Below is a small trained network, with its code and all its weights. Each question gives an input and a class and asks what happens when units are switched off, that is, made to give their printed mean instead of their output.

import numpy as np


def w(rows, s, z=0):
    codes = np.array(rows[::2]) - 128.0
    scale = np.full(codes.shape[1], s)
    scale[-1] = z or s
    return codes * scale


def norm(h):
    return h / np.sqrt((h * h).mean(-1, keepdims=True) + 1e-5)


def f(y):
    return np.maximum(y, 0)


def log_softmax(a):
    a = a - a.max(-1, keepdims=True)
    return a - np.log(np.exp(a).sum(-1, keepdims=True))


def net(x, mask):
    res = np.array(x, float).reshape(1, 8) / 4 @ E
    u = 0
    for l in range(3):
        y = f(norm(res) @ A[l][:, :-1].T + A[l][:, -1])
        res = res + np.where(mask[u : u + 5], y, B[l][:, -1]) @ B[l][:, :-1]
        u += 5
    return log_softmax(norm(res)[-1] @ U[:, :-1].T + U[:, -1])


A, B = {}, {}
E = w([
[161,175,203,39,86,131,111,140,51,116,134],'x0',
[136,148,132,138,127,129,125,131,136,134,120],'x1',
[138,124,125,133,130,141,140,128,122,127,128],'x2',
[137,132,127,125,125,126,126,131,140,121,135],'x3',
[151,109,208,157,247,51,189,118,139,97,128],'x4',
[129,125,127,128,129,132,133,130,124,132,126],'x5',
[66,213,129,94,106,104,248,95,145,105,146],'x6',
[112,127,132,133,128,117,121,120,115,137,122],'x7',
],0.014)
A[0] = w([
[46,195,93,105,122,132,213,115,129,89,131,131],'0.n0',
[73,145,35,190,118,107,191,68,210,137,145,38],'0.n1',
[96,148,136,123,145,67,229,125,132,101,117,7],'0.n2',
[85,171,158,101,102,84,249,57,163,85,127,2],'0.n3',
[3,217,94,112,8,154,255,123,147,126,166,62],'0.n4',
],0.0074,0.0054)
B[0] = w([
[177,117,152,97,74,118,184,75,190,190,68,212],'0.n0',
[111,47,136,225,93,33,178,112,147,66,108,197],'0.n1',
[69,114,158,153,121,246,120,143,143,169,147,174],'0.n2',
[42,171,171,98,134,215,81,191,119,120,222,200],'0.n3',
[220,95,51,99,175,69,98,89,72,101,49,244],'0.n4',
],0.011)
A[1] = w([
[181,121,42,161,153,75,139,77,92,80,149,81],'1.n0',
[126,112,107,170,61,98,178,145,168,157,151,29],'1.n1',
[141,90,245,145,199,112,139,161,148,119,140,51],'1.n2',
[111,150,2,138,119,151,165,113,228,238,169,82],'1.n3',
[165,157,213,80,163,167,83,142,77,121,157,3],'1.n4',
],0.009,0.0049)
B[1] = w([
[100,119,147,161,128,145,23,172,137,105,106,221],'1.n0',
[98,157,124,55,59,141,170,186,68,104,137,169],'1.n1',
[155,83,100,149,123,118,117,20,138,16,71,255],'1.n2',
[85,56,148,154,36,124,197,40,115,144,42,198],'1.n3',
[95,88,154,178,2,21,172,168,93,127,55,223],'1.n4',
],0.0081,0.0063)
A[2] = w([
[54,153,218,129,150,137,235,161,159,177,163,154],'2.n0',
[47,82,33,177,158,196,119,71,231,127,92,254],'2.n1',
[90,102,68,150,39,153,46,254,130,177,130,42],'2.n2',
[83,165,211,68,88,200,75,132,88,98,175,211],'2.n3',
[63,87,42,225,209,121,120,87,207,101,143,13],'2.n4',
],0.0098,0.0027)
B[2] = w([
[43,175,135,138,64,175,119,155,133,160,219,175],'2.n0',
[120,79,144,225,178,64,91,137,176,143,188,247],'2.n1',
[39,184,187,118,121,148,234,108,151,115,188,198],'2.n2',
[180,112,105,143,159,202,118,163,100,69,76,171],'2.n3',
[184,212,92,3,138,185,99,166,92,196,122,211],'2.n4',
],0.014,0.013)
U = w([
[62,131,130,191,142,128,149,134,195,191,252,97],'0',
[165,39,113,191,89,41,142,96,126,91,43,254],'1',
[81,183,182,102,69,209,173,153,77,87,155,109],'2',
[211,173,65,17,101,116,130,84,70,152,71,88],'3',
[210,111,94,158,206,102,47,166,141,149,134,50],'4',
],0.021,0.0057)

Each question gives the input, the list of numbers given to net, and the class t.
The units are the neurons (one row each of A and B). Each row of codes is followed by its name. A weight is (code - 128) times the scale printed after its matrix; where a second scale follows, it is the last column's (A, B and U).
mask holds one flag per neuron, layer by layer. A switched-off neuron (its flag False) gives its mean, the last column of its row in B, instead of its output. The means were averaged over made-up inputs and are rounded, as every weight is.
A unit's drop is (log p(t) with every unit on - log p(t) with that unit switched off) / (log p(t) with every unit on - log p(t) with every unit switched off).
unit that matters most: the unit with the biggest drop
top k neurons: the k neurons with the biggest drops, biggest first
k most important neurons of layer l: the k neurons of layer l with the biggest drops, biggest first
drop of u: that unit's drop, to one decimal
input [-7,1,-7,-7,1,4,-1,-6], class 4: top 4 neurons => (2.n4; 2.n2; 0.n3; 2.n0)
input [1,-8,0,8,-3,-1,1,6], class 3: top neuron => (2.n1)
input [2,8,5,-1,8,6,7,6], class 2: top 2 neurons => (2.n1; 0.n3)
input [-7,8,-2,-7,2,4,-2,-3], class 4: top 2 neurons => (2.n4; 2.n2)
input [6,8,6,-6,2,2,-6,7], class 1: top 3 neurons => (2.n4; 1.n4; 0.n3)
input [1,6,2,-5,-1,8,-2,8], class 2: top 2 neurons => (2.n1; 0.n1)
input [-6,4,1,-3,8,-1,0,-1], class 4: top 2 neurons => (2.n4; 1.n2)
input [-5,-3,-8,-5,-3,-5,-8,0], class 0: top 2 neurons => (2.n2; 0.n4)
input [0,-2,-5,7,-3,8,-5,2], class 0: top 4 neurons => (0.n3; 2.n2; 2.n4; 1.n1)
input [-8,-8,-1,-4,1,-4,-2,1], class 4: 3 most important neurons of layer 0 => (0.n3; 0.n2; 0.n1)
input [0,-5,-2,5,-5,-4,-6,2], class 0: top 2 neurons => (2.n2; 0.n3)
input [2,-5,2,-1,3,2,-8,8], class 1: 2 most important neurons of layer 0 => (0.n4; 0.n1)
input [3,1,2,5,-5,6,-8,-4], class 2: 2 most important neurons of layer 2 => (2.n2; 2.n1)
input [-1,2,-6,-7,0,-7,1,-1], class 1: unit that matters most => 0.n0
input [2,0,4,0,-1,6,-8,0], class 2: drop of 2.n1 => 0.5
input [5,-1,-3,5,-5,0,4,1], class 3: drop of 2.n2 => 0.0
input [-1,-4,-3,7,-5,-7,6,0], class 1: drop of 2.n4 => 0.1
input [-1,-4,5,2,-1,6,2,0], class 1: 2 most important neurons of layer 0 => (0.n4; 0.n0)
